Here is a tiny trained network, its code and every weight. The questions are about switching its units off for an input and a class, where a switched-off unit gives its printed mean instead of its output.

import numpy as np


def w(rows, s, z=0):
    codes = np.array(rows[::2]) - 128.0
    scale = np.full(codes.shape[1], s)
    scale[-1] = z or s
    return codes * scale


def norm(h):
    return h / np.sqrt((h * h).mean(-1, keepdims=True) + 1e-5)


def f(y):
    return y / 2 * (1 + np.tanh(0.7978845608 * (y + 0.044715 * y**3)))


def log_softmax(a):
    a = a - a.max(-1, keepdims=True)
    return a - np.log(np.exp(a).sum(-1, keepdims=True))


def net(x, mask):
    res = np.array(x, float).reshape(1, 3) / 4 @ E
    u = 0
    for l in range(2):
        y = f(norm(res) @ A[l][:, :-1].T + A[l][:, -1])
        res = res + np.where(mask[u : u + 11], y, B[l][:, -1]) @ B[l][:, :-1]
        u += 11
    return log_softmax(norm(res)[-1] @ U[:, :-1].T + U[:, -1])


A, B = {}, {}
E = w([
[193,53,90,116,119],'x0',
[61,89,62,1,31],'x1',
[138,133,136,110,134],'x2',
],0.008)
A[0] = w([
[176,241,89,230,181,111],'L0N1',
[177,66,131,179,150,111],'L0N2',
[138,102,158,93,187,57],'L0N3',
[201,102,42,172,125,65],'L0N4',
[253,119,109,192,174,3],'L0N5',
[94,194,165,223,204,148],'L0N6',
[145,107,146,111,58,168],'L0N7',
[145,183,143,159,121,90],'L0N8',
[240,76,182,177,166,4],'L0N9',
[10,53,182,57,100,150],'L0N10',
[183,94,99,169,191,8],'L0N11',
],0.0068,0.0031)
B[0] = w([
[111,62,187,77,146,234],'L0N1',
[85,118,28,90,163,173],'L0N2',
[209,109,71,164,166,113],'L0N3',
[105,89,59,78,119,161],'L0N4',
[98,25,27,178,131,202],'L0N5',
[254,185,180,61,74,255],'L0N6',
[146,115,182,91,101,171],'L0N7',
[123,57,155,134,127,135],'L0N8',
[120,78,40,122,134,200],'L0N9',
[72,221,110,100,140,253],'L0N10',
[120,118,107,117,173,151],'L0N11',
],0.0071,0.0045)
A[1] = w([
[211,122,108,68,41,120],'L1N1',
[32,117,92,190,155,102],'L1N2',
[189,99,70,206,134,83],'L1N3',
[84,95,34,103,91,64],'L1N4',
[102,105,96,103,168,162],'L1N5',
[134,124,46,142,69,91],'L1N6',
[130,116,172,15,140,230],'L1N7',
[254,142,203,80,97,214],'L1N8',
[50,146,194,116,101,120],'L1N9',
[108,110,90,137,142,4],'L1N10',
[111,94,68,70,55,116],'L1N11',
],0.0084,0.0022)
B[1] = w([
[174,165,158,222,170,203],'L1N1',
[173,140,196,130,131,136],'L1N2',
[100,72,39,164,125,168],'L1N3',
[146,146,207,224,158,233],'L1N4',
[180,164,100,182,165,166],'L1N5',
[211,125,124,163,68,171],'L1N6',
[130,167,224,198,98,255],'L1N7',
[227,181,129,218,41,235],'L1N8',
[80,99,143,22,112,196],'L1N9',
[134,254,125,122,83,123],'L1N10',
[227,132,186,169,143,253],'L1N11',
],0.0066,0.0055)
U = w([
[254,228,226,204,59,253],'0',
[87,155,43,64,129,3],'1',
[62,230,159,63,68,253],'2',
[54,160,13,92,127,3],'3',
[81,131,111,111,158,3],'4',
[165,85,14,162,147,253],'5',
[60,138,67,80,178,3],'6',
],0.0078,0.0032)

Each question gives the input, the list of numbers given to net, and the class t.
The units are the neurons (one row each of A and B). Each row of codes is followed by its name. A weight is (code - 128) times the scale printed after its matrix; where a second scale follows, it is the last column's (A, B and U).
mask holds one flag per neuron, layer by layer. A switched-off neuron (its flag False) gives its mean, the last column of its row in B, instead of its output. The means were averaged over made-up inputs and are rounded, as every weight is.
A unit's drop is (log p(t) with every unit on - log p(t) with that unit switched off) / (log p(t) with every unit on - log p(t) with every unit switched off).
The circuit of an input: a set's keep is (log p(t) with only the set's units on - log p(t) with every unit switched off) / (log p(t) with every unit on - log p(t) with every unit switched off). Starting from the 12 units with the biggest drops (on a tie, the unit counted first), units are removed one at a time, each time the one whose removal leaves the highest keep (on an exact tie, the one counted first), for as long as the keep stays at least 0.8.
circuit, biggest first: the units of the circuit, biggest drop first
k most important neurons: the k neurons with the biggest drops, biggest first
k most important neurons of layer l: the k neurons of layer l with the biggest drops, biggest first
drop when u is switched off: that unit's drop, to one decimal
input [1,7,0], class 0: circuit, biggest first => [L1N11]
input [0,3,-8], class 2: circuit, biggest first => [L0N10 L1N8]
input [3,8,8], class 0: circuit, biggest first => [L1N11 L1N1]
input [0,3,-5], class 2: circuit, biggest first => [L0N10 L1N8]
input [-1,2,5], class 2: 2 most important neurons => [L0N6 L0N10]
input [-1,3,6], class 2: 3 most important neurons => [L0N10 L0N6 L1N8]
input [4,-2,7], class 5: drop when L1N1 is switched off => 0.0
input [-4,1,-2], class 2: drop when L1N11 is switched off => 0.1
input [2,6,-8], class 0: drop when L1N11 is switched off => 0.4
input [3,-8,-1], class 5: drop when L0N5 is switched off => 0.2
input [1,-8,-2], class 5: 3 most important neurons of layer 0 => [L0N5 L0N9 L0N2]
